Below are the code and all the weights of a small trained network. Each question names an input and a class and asks about switching units off, where a switched-off unit gives its printed mean instead of its output.

import numpy as np


def w(rows, s, z=0):
    codes = np.array(rows[::2]) - 128.0
    scale = np.full(codes.shape[1], s)
    scale[-1] = z or s
    return codes * scale


def f(y):
    return y / 2 * (1 + np.tanh(0.7978845608 * (y + 0.044715 * y**3)))


def log_softmax(a):
    a = a - a.max(-1, keepdims=True)
    return a - np.log(np.exp(a).sum(-1, keepdims=True))


def net(x, mask):
    res = np.array(x, float).reshape(1, 7) / 4 @ E
    y = f(res @ A[0][:, :-1].T + A[0][:, -1])
    res = res + np.where(mask, y, B[0][:, -1]) @ B[0][:, :-1]
    return log_softmax(res[-1] @ U[:, :-1].T + U[:, -1])


A, B = {}, {}
E = w([
[79,227,77,114,254,53,60,114],'x0',
[143,123,108,62,46,172,104,180],'x1',
[167,157,84,93,124,198,109,119],'x2',
[45,184,160,127,6,112,40,94],'x3',
[187,203,106,195,113,115,106,225],'x4',
[104,124,26,173,174,125,223,54],'x5',
[123,17,53,177,87,130,97,212],'x6',
],0.0067)
A[0] = w([
[129,120,139,121,122,115,150,111,100],'n0',
[155,154,124,113,150,146,157,118,242],'n1',
[129,147,120,136,96,129,111,134,252],'n2',
[103,111,135,111,128,115,88,117,85],'n3',
[161,181,32,111,153,140,106,206,184],'n4',
[119,142,124,124,95,115,178,127,182],'n5',
[150,148,121,191,118,121,101,189,107],'n6',
[87,198,83,135,237,84,167,62,223],'n7',
[137,56,124,151,250,127,116,118,222],'n8',
[142,223,100,73,121,170,73,97,58],'n9',
[75,115,78,223,74,88,71,127,123],'n10',
[144,58,64,161,104,180,200,80,231],'n11',
[139,136,154,130,143,132,151,116,18],'n12',
[151,112,102,128,111,159,132,127,112],'n13',
[155,103,121,155,155,144,98,155,189],'n14',
[112,136,125,121,133,148,136,135,34],'n15',
[154,236,165,156,131,148,136,82,192],'n16',
],0.02,0.0029)
B[0] = w([
[89,104,123,112,118,157,106,187,136],'n0',
[76,133,116,142,116,130,119,138,163],'n1',
[95,156,144,114,144,126,121,138,158],'n2',
[94,153,111,155,83,138,162,161,147],'n3',
[94,126,109,202,144,96,137,173,204],'n4',
[124,104,117,137,132,145,89,137,147],'n5',
[123,156,185,119,171,93,171,107,173],'n6',
[102,110,92,219,186,73,106,191,254],'n7',
[117,219,202,144,171,78,155,147,210],'n8',
[161,179,137,81,99,175,64,82,191],'n9',
[130,234,55,171,99,135,64,137,193],'n10',
[143,33,138,155,206,129,2,127,217],'n11',
[107,92,128,129,128,110,122,143,137],'n12',
[103,85,99,143,132,120,115,129,152],'n13',
[95,169,160,95,176,132,102,122,157],'n14',
[206,113,121,150,92,73,107,118,125],'n15',
[125,205,152,151,181,75,166,140,192],'n16',
],0.023,0.022)
U = w([
[113,38,166,59,15,162,223,151,94],'0',
[223,89,111,131,73,51,174,6,38],'1',
[178,89,49,161,154,160,157,103,4],'2',
[116,206,109,85,2,179,96,78,149],'3',
[111,164,235,72,117,97,163,116,42],'4',
[71,158,151,218,180,80,77,184,219],'5',
[155,54,117,108,112,198,84,91,67],'6',
],0.0072,0.0042)

Each question gives the input, the list of numbers given to net, and the class t.
The units are the neurons (one row each of A and B). Each row of codes is followed by its name. A weight is (code - 128) times the scale printed after its matrix; where a second scale follows, it is the last column's (A, B and U).
mask holds one flag per neuron, in row order. A switched-off neuron (its flag False) gives its mean, the last column of its row in B, instead of its output. The means were averaged over made-up inputs and are rounded, as every weight is.
A unit's drop is (log p(t) with every unit on - log p(t) with that unit switched off) / (log p(t) with every unit on - log p(t) with every unit switched off).
The circuit of an input: a set's keep is (log p(t) with only the set's units on - log p(t) with every unit switched off) / (log p(t) with every unit on - log p(t) with every unit switched off). Starting from the 12 units with the biggest drops (on a tie, the unit counted first), units are removed one at a time, each time the one whose removal leaves the highest keep (on an exact tie, the one counted first), for as long as the keep stays at least 0.8.
circuit, biggest first: the units of the circuit, biggest drop first
unit that matters most: the unit with the biggest drop
k most important neurons: the k neurons with the biggest drops, biggest first
drop of u: that unit's drop, to one decimal
input [1,8,1,8,7,-8,0], class 3: 3 most important neurons -> [n9, n7, n11]
input [-1,8,7,3,-3,-6,-8], class 3: unit that matters most -> n9
input [-3,7,3,3,6,3,-8], class 3: circuit, biggest first -> [n7, n9]
input [-2,4,4,7,4,2,3], class 3: 2 most important neurons -> [n7, n11]
input [-3,-1,8,2,1,-8,4], class 4: 2 most important neurons -> [n7, n11]
input [-7,-7,-7,-2,8,-3,-6], class 4: 4 most important neurons -> [n7, n11, n4, n10]
input [-2,-4,-6,-6,4,-8,6], class 4: 3 most important neurons -> [n7, n11, n6]
input [-7,1,5,1,0,-4,0], class 6: 2 most important neurons -> [n7, n8]
input [-3,4,-3,0,-2,1,2], class 6: 2 most important neurons -> [n7, n8]
input [-7,8,0,0,-5,1,5], class 6: drop of n7 -> 0.2
input [4,1,7,4,-2,-6,6], class 3: drop of n15 -> 0.0
input [0,4,3,3,-4,1,-6], class 3: drop of n11 -> 0.1
input [-2,2,-2,6,-5,-6,-1], class 3: drop of n7 -> 0.2
input [-7,5,4,4,-2,-1,-1], class 6: most important neuron -> [n7]
